Below is a small trained network, with its code and all its weights. Each question gives an input and a class and asks what happens when units are switched off, that is, made to give their printed mean instead of their output.

import numpy as np


def w(rows, s, z=0):
    codes = np.array(rows[::2]) - 128.0
    scale = np.full(codes.shape[1], s)
    scale[-1] = z or s
    return codes * scale


def f(y):
    return np.maximum(y, 0)


def log_softmax(a):
    a = a - a.max(-1, keepdims=True)
    return a - np.log(np.exp(a).sum(-1, keepdims=True))


def net(x, mask):
    res = np.array(x, float).reshape(1, 6) / 4 @ E
    y = f(res @ A[0][:, :-1].T + A[0][:, -1])
    res = res + np.where(mask, y, B[0][:, -1]) @ B[0][:, :-1]
    return log_softmax(res[-1] @ U[:, :-1].T + U[:, -1])


A, B = {}, {}
E = w([
[127,131,66,180,84,156,146,164,245,96,66],'x0',
[249,133,191,119,50,254,86,111,92,153,75],'x1',
[104,162,237,152,89,56,49,151,114,65,114],'x2',
[134,167,181,207,114,123,219,56,153,185,177],'x3',
[112,91,76,214,116,91,148,163,92,203,151],'x4',
[166,58,232,115,140,88,100,132,175,52,164],'x5',
],0.0088)
A[0] = w([
[79,110,166,156,146,83,176,76,110,138,191,103],'n1',
[113,126,54,232,92,30,135,172,116,186,191,173],'n2',
[183,171,152,143,56,240,162,115,188,187,70,136],'n3',
[118,184,144,72,128,82,47,149,217,70,129,95],'n4',
[123,156,43,216,131,181,198,119,136,191,117,250],'n5',
[135,142,255,75,98,151,135,140,27,111,156,183],'n6',
[173,154,85,73,136,193,68,177,112,175,79,181],'n7',
[152,50,157,172,77,166,159,121,123,174,137,193],'n8',
[72,108,125,218,114,64,146,188,107,185,116,169],'n9',
[186,80,188,71,100,172,130,163,177,119,62,85],'n10',
[209,170,214,61,95,15,89,52,48,78,108,107],'n11',
[22,174,165,67,72,141,129,158,166,54,52,171],'n12',
[227,219,114,192,57,205,146,120,207,182,104,104],'n13',
[103,144,40,248,125,79,212,143,94,157,141,140],'n14',
[133,225,114,110,128,93,29,173,207,97,126,236],'n15',
[192,166,56,71,146,221,97,172,61,118,46,205],'n16',
[207,35,188,132,167,144,89,225,156,85,141,148],'n17',
[95,152,87,61,198,148,157,102,132,159,120,143],'n18',
[108,150,198,125,118,89,124,86,82,194,152,142],'n19',
[197,185,231,138,141,153,36,110,49,123,185,205],'n20',
[167,128,138,169,48,181,203,63,154,123,84,115],'n21',
[134,129,97,95,143,229,90,141,76,182,107,250],'n22',
[239,76,166,145,94,169,87,130,197,102,99,161],'n23',
],0.0075,0.0024)
B[0] = w([
[93,145,150,157,144,99,103,144,145,125,195,195],'n1',
[81,110,193,175,144,104,131,167,114,211,196,230],'n2',
[234,131,126,180,23,122,144,101,125,153,61,238],'n3',
[62,116,33,162,162,150,178,197,163,126,97,211],'n4',
[175,129,62,114,201,211,206,161,100,137,143,245],'n5',
[248,216,167,81,139,128,128,131,57,195,100,237],'n6',
[32,93,173,99,33,65,111,83,158,117,111,206],'n7',
[142,134,94,156,98,138,151,199,182,126,115,189],'n8',
[126,76,246,172,92,142,109,141,122,173,200,206],'n9',
[104,76,170,165,38,103,59,161,146,156,141,203],'n10',
[199,151,93,108,180,196,184,132,71,148,61,242],'n11',
[68,105,48,130,111,95,208,173,173,81,168,212],'n12',
[231,219,125,218,46,215,216,150,232,122,134,235],'n13',
[166,75,100,173,152,168,98,229,120,199,143,236],'n14',
[82,100,125,167,124,118,162,134,178,130,102,210],'n15',
[39,84,135,91,3,22,72,58,109,109,118,233],'n16',
[109,98,50,166,59,130,184,136,208,104,130,214],'n17',
[105,104,158,89,108,108,131,90,125,114,100,187],'n18',
[121,149,164,117,176,147,159,119,136,171,184,196],'n19',
[209,185,156,114,90,171,142,115,75,155,57,250],'n20',
[162,170,132,169,87,195,165,121,179,130,135,205],'n21',
[86,74,100,124,92,104,196,93,65,115,79,214],'n22',
[106,99,154,191,10,135,75,153,164,164,195,223],'n23',
],0.0068,0.011)
U = w([
[51,20,181,189,70,64,84,176,167,152,247,132],'0',
[9,84,58,123,130,42,167,145,182,20,137,150],'1',
[120,130,112,64,72,88,118,93,65,137,47,124],'2',
[200,188,109,176,93,201,190,158,165,105,105,138],'3',
[146,176,225,111,161,81,99,101,71,170,175,100],'4',
[108,182,81,157,146,167,48,126,159,80,124,1],'5',
[142,145,98,130,254,194,178,191,98,187,158,165],'6',
],0.008,0.0032)

Each question gives the input, the list of numbers given to net, and the class t.
The units are the neurons (one row each of A and B). Each row of codes is followed by its name. A weight is (code - 128) times the scale printed after its matrix; where a second scale follows, it is the last column's (A, B and U).
mask holds one flag per neuron, in row order. A switched-off neuron (its flag False) gives its mean, the last column of its row in B, instead of its output. The means were averaged over made-up inputs and are rounded, as every weight is.
A unit's drop is (log p(t) with every unit on - log p(t) with that unit switched off) / (log p(t) with every unit on - log p(t) with every unit switched off).
The circuit of an input: a set's keep is (log p(t) with only the set's units on - log p(t) with every unit switched off) / (log p(t) with every unit on - log p(t) with every unit switched off). Starting from the 12 units with the biggest drops (on a tie, the unit counted first), units are removed one at a time, each time the one whose removal leaves the highest keep (on an exact tie, the one counted first), for as long as the keep stays at least 0.8.
circuit, biggest first: the units of the circuit, biggest drop first
k most important neurons: the k neurons with the biggest drops, biggest first
drop when u is switched off: that unit's drop, to one decimal
input [8,-7,4,3,-3,-3], class 0: most important neuron	[n9]
input [-1,7,4,-8,-8,5], class 2: 3 most important neurons	[n16 n11 n20]
input [8,-3,2,-3,1,7], class 1: circuit, biggest first	[n4 n12]
input [7,-8,-1,5,-3,8], class 1: circuit, biggest first	[n4 n6]
input [4,7,1,-6,-4,-4], class 0: circuit, biggest first	[n16 n23]
input [0,5,-6,-2,4,5], class 0: 2 most important neurons	[n11 n23]
input [0,4,4,-8,-2,2], class 2: 2 most important neurons	[n11 n20]
input [-3,0,-8,-1,-4,3], class 1: 2 most important neurons	[n20 n6]
input [-4,-6,6,-3,0,4], class 6: 2 most important neurons	[n11 n16]
input [-1,-4,-8,-3,2,1], class 6: 2 most important neurons	[n23 n5]
input [-4,-3,0,4,0,8], class 6: 3 most important neurons	[n16 n11 n7]
input [1,-3,6,2,1,-8], class 0: 3 most important neurons	[n11 n9 n6]
input [-7,1,4,3,-3,-3], class 4: drop when n14 is switched off	0.1
input [3,7,2,-6,-7,-5], class 2: circuit, biggest first	[n16]
input [-2,2,-8,-4,4,5], class 1: drop when n9 is switched off	0.2
input [3,0,2,-4,0,6], class 1: drop when n9 is switched off	0.2
